[128 = 0]

[108  97 125 123 137  66 102 128 134 163 127 125 131 223 110 174 174 125
 117 123 122 151 153 131 127 119 154 168 134 117 121  96 200  97 115  64
 122 167 109 139 204  94 109 128 139  80 115 120 109 119 210 123 132 174
 132 150 150 132 241]
j491 > <17>
[109 114 127 119 139  98  65 174 127 154 120  91 102 166 129 121 138 132
 118 117 152 131 149 123 106 138  81 147 149 127 142 121 210 112 130 120
 109 129 112 122 135  87 116 140 138 102 136 130 127 108 165 125 138 189
 137 144 132 149 215]
j491 > <22>
[ 89  63 121 137 162  66 122 133 120 162 130 123 159 175 112 140 142 130
 111 115 139 131 132 125 125 103 153 162 137 121 120  85 183  83 123  67
 139 183 135 130 159 111 167 129 158 118 116 118 132 140 191 124 141  74
 117 125 164 119 204]
j491 > <22>
[ 61  82 119 139 141 106 127 128 113 163 129 184 136 153  98 126 137 129
 133 118 139 135 123 121 127 138 149 169 130 125 110  87 154  75 116  98
  98 130  75 134 133 119 107 122 124  94 113 111 128 153 181 121 132 105
 153 132 136 118 208]
j491 > <11>
[ 93  89 115 118 129 108 121 125 133 148 119 164 112 174 118 148 154 136
 110 119 145 131 130 139 117 107 130 155 111 138 138  94 185 113 102 108
  93 179  60 152 136  87 125 106 120 111 129 134 129 153 165 130 124 103
 127 126 132 124 215]
j491 > <22>
[105  40 120 127 141  72 119 147 122 108 123  94 117 219 132 136 175 136
 113 118 133 139 144 110 141 124 196 159 126 114 105  78 163 143 128  81
 128 154 110 127 140 103  85 133 142 111 120 123 139 136 182 132 139 235
 140 137 144 149 252]
j491 > <17>
[ 86  51 113 120 143  94 105 122 101 153 119 150 131 162 112 146 145 145
 131 127 122 132 145 135 141 122 179 169 135 131 125  95 160 163 115  63
 121 237  92 141 178  92 128 133 144 101 106 128 134 144 202 128 145 109
 130 116 138  92 197]
j491 > <22>
[ 87  59 128 142 131  64 130 147 123 160 109 161 123 200 116 140 137 136
 123 122 131 131 135 123 137 112 184 177 124 121  93  37 149 106 127  85
 102 146 109 130  92 101 121 111 127  95 112 120 132 152 169 118 116 174
 137 121 128 123 202]
j491 > <11>
[101  88 136 110 145 154 122  84 118 133 135 153 140  79 126 139 121 135
 130 128 132 124 132 139 128 160 112 132 141 127 129 175 121 122 118  93
 120 228 114 144 200 177 149 144 148 121 133 135 127 120 166 129 150   4
 125 120 152 116 150]
j242 > <16>
[115 154 137 101 126 184 154 101 131 126 128 148 170  43 131 128 113 131
 131 132 127 128 118 115 122 129 106  91 136 135 110 207 119  82 123 137
 146 121 124 138 161 184 165 125 149 133 128 151 117 114  75 144 137 107
 111 123 160 128 121]
j242 > <20>
[113  85 126  98 142 200 131  96 123 127 131 133 126 108 140 135 137 130
 126 139 132 130 135 139 126 129 138 108 139 120 132 179 140 161 121 129
 137 176  72 138 170 151 119  94 158 100 124 164 128 116 107 147 164 144
 118 147 120 123 220]
j242 > <15>
[ 87  85 112 126 129 102 138 124 114 142 132 159 135 182  89 124 132 129
 141 119 119 137 137 106 140 132 179 171 120 125 108  97 109  98 108  88
 128 159 122 140 150 111 128 115 117 120 110 115 119 162 169 121 129 120
 131 122 137 112 148]
j491 > <11>
[118  99 118 124 146  76  98 149 120 159 125 110 119 171 130 148 151 124
 105 123 143 123 142 127 118 125 136 134 130 133 133 108 196  89 120 125
 136 123 139 115 124 101 137 130 141 122 126 125 128 128 135 129 140 231
 135 137 144 142 252]
j491 > <22>
[ 99  88 107 144 139  88 119 145 130 159 118 147 103 212 130 153 171 127
 113 124 143 117 136 137 124 127 118 152 127 131 125  70 196  53 130 108
 123 127 119 134 134  73 112  92 118 115 123 120 122 141 175 120 127 151
 132 136 127 122 228]
j491 > <17>
[142  86 130 105 137 221 135  81 132 133 125 135 176  85 142 104 103 124
 115 128 119 126 134  92 140 125 129 122 140 109 117 221 151 151 148 109
 165 111 103 135 185 182 124 166 173 130 112 153 133 100 108 137 121 218
 101 130 145 129 204]
j242 > <20>
